Below are the code and all the weights of a small trained network. Each question names an input and a class and asks about switching units off, where a switched-off unit gives its printed mean instead of its output.

import numpy as np


def w(rows, s, z=0):
    codes = np.array(rows[::2]) - 128.0
    scale = np.full(codes.shape[1], s)
    scale[-1] = z or s
    return codes * scale


def norm(h):
    return h / np.sqrt((h * h).mean(-1, keepdims=True) + 1e-5)


def f(y):
    return y / 2 * (1 + np.tanh(0.7978845608 * (y + 0.044715 * y**3)))


def log_softmax(a):
    a = a - a.max(-1, keepdims=True)
    return a - np.log(np.exp(a).sum(-1, keepdims=True))


def net(x, mask):
    res = np.array(x, float).reshape(1, 8) / 4 @ E
    u = 0
    for l in range(2):
        y = f(norm(res) @ A[l][:, :-1].T + A[l][:, -1])
        res = res + np.where(mask[u : u + 6], y, B[l][:, -1]) @ B[l][:, :-1]
        u += 6
    return log_softmax(norm(res)[-1] @ U[:, :-1].T + U[:, -1])


A, B = {}, {}
E = w([
[105,199,141,24],'x0',
[109,141,254,186],'x1',
[124,131,127,128],'x2',
[126,129,128,129],'x3',
[128,130,127,129],'x4',
[247,178,53,148],'x5',
[128,127,127,128],'x6',
[127,128,128,130],'x7',
],0.0072)
A[0] = w([
[63,91,139,109,17],'0.n1',
[153,222,169,47,221],'0.n2',
[193,126,117,159,81],'0.n3',
[131,186,186,169,218],'0.n4',
[224,253,111,176,253],'0.n5',
[179,128,177,115,208],'0.n6',
],0.012,0.004)
B[0] = w([
[159,140,107,142,150],'0.n1',
[117,126,144,35,226],'0.n2',
[104,155,167,156,157],'0.n3',
[159,145,226,152,200],'0.n4',
[254,136,201,123,254],'0.n5',
[64,96,227,135,166],'0.n6',
],0.0095,0.008)
A[1] = w([
[195,123,184,177,186],'1.n1',
[147,155,152,59,179],'1.n2',
[34,155,92,12,3],'1.n3',
[41,26,34,107,220],'1.n4',
[69,48,47,178,50],'1.n5',
[244,180,67,142,92],'1.n6',
],0.011,0.0035)
B[1] = w([
[97,106,6,141,254],'1.n1',
[49,106,8,95,209],'1.n2',
[57,119,90,211,192],'1.n3',
[212,2,118,66,205],'1.n4',
[167,197,245,79,158],'1.n5',
[48,236,114,163,204],'1.n6',
],0.009,0.0071)
U = w([
[205,95,175,66,252],'0',
[85,83,175,234,131],'1',
[174,188,41,204,144],'2',
[209,149,173,250,54],'3',
[66,59,37,110,87],'4',
[43,148,179,100,121],'5',
[162,208,62,51,45],'6',
],0.021,0.005)

Each question gives the input, the list of numbers given to net, and the class t.
The units are the neurons (one row each of A and B). Each row of codes is followed by its name. A weight is (code - 128) times the scale printed after its matrix; where a second scale follows, it is the last column's (A, B and U).
mask holds one flag per neuron, layer by layer. A switched-off neuron (its flag False) gives its mean, the last column of its row in B, instead of its output. The means were averaged over made-up inputs and are rounded, as every weight is.
A unit's drop is (log p(t) with every unit on - log p(t) with that unit switched off) / (log p(t) with every unit on - log p(t) with every unit switched off).
The circuit of an input: a set's keep is (log p(t) with only the set's units on - log p(t) with every unit switched off) / (log p(t) with every unit on - log p(t) with every unit switched off). Starting from all 12 units, units are removed one at a time, each time the one whose removal leaves the highest keep (on an exact tie, the one counted first), for as long as the keep stays at least 0.8.
units of the circuit, in order: the units of the circuit, biggest drop first
unit that matters most: the unit with the biggest drop
top k neurons: the k neurons with the biggest drops, biggest first
top k neurons in layer l: the k neurons of layer l with the biggest drops, biggest first
drop when u is switched off: that unit's drop, to one decimal
input [8,1,-3,3,-7,0,2,-5], class 5: unit that matters most	1.n1
input [3,-8,-6,1,-1,0,4,5], class 4: units of the circuit, in order	(0.n5, 1.n3)
input [-2,-6,-1,2,8,-2,5,-4], class 0: top 3 neurons	(0.n5, 0.n2, 1.n5)
input [0,-2,2,0,-2,2,7,-3], class 2: units of the circuit, in order	(0.n2, 1.n4)
input [-1,-6,4,-7,-3,0,-2,2], class 0: units of the circuit, in order	(0.n5, 0.n4, 1.n4, 1.n1)
input [-1,-1,-7,4,8,-4,1,6], class 0: top 3 neurons	(0.n5, 0.n4, 0.n2)
input [-8,-1,0,0,8,-2,4,7], class 0: units of the circuit, in order	(0.n5, 0.n4, 1.n5, 1.n4)
input [0,-8,3,-8,7,-6,-1,0], class 0: top 2 neurons	(1.n4, 0.n2)
input [0,3,-6,2,1,1,2,4], class 3: top 3 neurons	(0.n4, 1.n4, 0.n2)
input [-1,-3,5,2,1,-2,8,7], class 0: top 2 neurons	(0.n5, 0.n2)
input [-8,0,3,-8,-5,2,2,4], class 2: top 2 neurons in layer 0	(0.n4, 0.n6)
input [0,1,-4,5,1,-4,-1,-4], class 1: top 4 neurons	(0.n5, 0.n2, 1.n2, 1.n4)
input [1,8,5,-2,5,5,-2,7], class 0: top 2 neurons in layer 1	(1.n3, 1.n6)
input [8,-4,-3,7,0,0,6,0], class 4: top 2 neurons in layer 0	(0.n5, 0.n4)
input [1,0,8,-6,4,0,0,3], class 4: units of the circuit, in order	(1.n2)
input [2,-3,5,-6,-7,-8,-5,2], class 4: top 2 neurons	(1.n3, 1.n4)
input [3,-7,1,-1,3,0,3,2], class 4: top 2 neurons	(0.n5, 1.n3)
input [-4,0,5,4,8,-8,-5,2], class 0: drop when 0.n3 is switched off	0.1
input [-1,-3,7,-4,0,-5,6,7], class 0: drop when 0.n5 is switched off	2.9
input [-4,0,-6,-7,-5,-7,1,-2], class 0: drop when 0.n4 is switched off	0.4
